Below is a small trained network, with its code and all its weights. Each question gives an input and a class and asks what happens when units are switched off, that is, made to give their printed mean instead of their output.

import numpy as np


def w(rows, s, z=0):
    codes = np.array(rows[::2]) - 128.0
    scale = np.full(codes.shape[1], s)
    scale[-1] = z or s
    return codes * scale


def f(y):
    return np.maximum(y, 0)


def log_softmax(a):
    a = a - a.max(-1, keepdims=True)
    return a - np.log(np.exp(a).sum(-1, keepdims=True))


def net(x, mask):
    res = np.array(x, float).reshape(1, 8) / 4 @ E
    y = f(res @ A[0][:, :-1].T + A[0][:, -1])
    res = res + np.where(mask, y, B[0][:, -1]) @ B[0][:, :-1]
    return log_softmax(res[-1] @ U[:, :-1].T + U[:, -1])


A, B = {}, {}
E = w([
[123,224,201,238,128,183,59,198,150,91,158],'x0',
[115,138,159,93,129,135,114,117,137,116,129],'x1',
[138,133,135,104,125,149,141,121,161,106,170],'x2',
[135,106,147,115,161,160,142,123,113,107,132],'x3',
[130,139,121,121,129,126,91,122,123,108,85],'x4',
[90,112,99,93,97,83,73,177,50,31,213],'x5',
[93,69,131,205,125,37,159,194,217,2,79],'x6',
[115,134,146,139,123,122,154,106,105,129,135],'x7',
],0.0079)
A[0] = w([
[56,97,104,125,120,68,62,179,76,41,200,108],'n1',
[114,100,83,87,74,48,100,129,56,81,179,1],'n2',
[127,69,56,40,121,83,170,87,130,137,109,48],'n3',
[142,140,149,119,145,132,174,149,156,208,93,120],'n4',
[133,73,79,67,89,27,157,100,125,134,99,44],'n5',
[73,187,125,194,126,128,85,179,159,103,157,82],'n6',
[91,46,146,170,119,5,154,159,208,21,103,54],'n7',
[143,134,179,154,112,81,182,92,254,170,50,88],'n8',
[132,149,79,70,85,138,98,130,92,181,132,30],'n9',
],0.008,0.003)
B[0] = w([
[79,78,98,161,154,179,142,81,254,148,97,223],'n1',
[89,64,83,178,149,158,114,94,168,112,105,187],'n2',
[171,182,228,189,96,94,179,159,155,103,130,193],'n3',
[119,74,116,101,105,114,134,80,136,82,135,169],'n4',
[177,180,189,138,105,97,184,218,183,175,84,183],'n5',
[168,125,190,118,83,97,158,197,162,96,93,202],'n6',
[163,100,107,50,35,81,41,122,63,134,235,248],'n7',
[85,101,37,112,146,174,165,66,155,107,109,204],'n8',
[113,103,119,108,101,103,72,82,85,148,176,176],'n9',
],0.0097,0.012)
U = w([
[58,67,38,181,182,185,183,58,227,125,56,12],'0',
[139,125,122,69,87,102,70,139,2,185,197,7],'1',
[164,232,247,225,128,111,186,219,183,74,78,2],'2',
[84,121,108,138,158,140,174,152,140,123,107,250],'3',
],0.0062,0.0049)

Each question gives the input, the list of numbers given to net, and the class t.
The units are the neurons (one row each of A and B). Each row of codes is followed by its name. A weight is (code - 128) times the scale printed after its matrix; where a second scale follows, it is the last column's (A, B and U).
mask holds one flag per neuron, in row order. A switched-off neuron (its flag False) gives its mean, the last column of its row in B, instead of its output. The means were averaged over made-up inputs and are rounded, as every weight is.
A unit's drop is (log p(t) with every unit on - log p(t) with that unit switched off) / (log p(t) with every unit on - log p(t) with every unit switched off).
The circuit of an input: a set's keep is (log p(t) with only the set's units on - log p(t) with every unit switched off) / (log p(t) with every unit on - log p(t) with every unit switched off). Starting from all 9 units, units are removed one at a time, each time the one whose removal leaves the highest keep (on an exact tie, the one counted first), for as long as the keep stays at least 0.8.
circuit, biggest first: the units of the circuit, biggest drop first
k most important neurons: the k neurons with the biggest drops, biggest first
drop of u: that unit's drop, to one decimal
input [-8,-1,1,2,5,-7,-5,6], class 2: circuit, biggest first -> (n3)
input [6,7,-4,-1,-3,6,7,7], class 1: 4 most important neurons -> (n7 n8 n3 n5)
input [2,3,-6,-2,4,5,8,3], class 1: 2 most important neurons -> (n7 n8)
input [-6,-2,-8,-8,8,8,5,-6], class 0: 2 most important neurons -> (n1 n2)
input [-6,-4,5,-4,1,1,2,7], class 2: 2 most important neurons -> (n3 n5)
input [4,-8,-1,2,0,8,6,1], class 0: 2 most important neurons -> (n1 n2)
input [6,3,0,3,5,3,6,-4], class 1: 3 most important neurons -> (n7 n3 n5)
input [-8,7,-1,5,1,5,-7,-5], class 2: 2 most important neurons -> (n3 n7)
input [-4,-2,2,2,5,-5,7,-3], class 1: 2 most important neurons -> (n7 n1)
input [7,8,-3,-3,5,8,5,3], class 0: 4 most important neurons -> (n1 n2 n3 n5)
input [7,1,2,-7,4,-7,-3,8], class 0: 4 most important neurons -> (n8 n3 n7 n5)
input [-8,6,-4,2,4,-4,-4,4], class 2: drop of n9 -> 0.0
input [1,4,-1,6,1,-4,8,-2], class 1: drop of n7 -> 0.9
input [0,1,-8,7,-4,-3,8,-7], class 1: drop of n7 -> 0.9
input [6,0,0,5,-4,3,-5,-3], class 2: circuit, biggest first -> (n7)
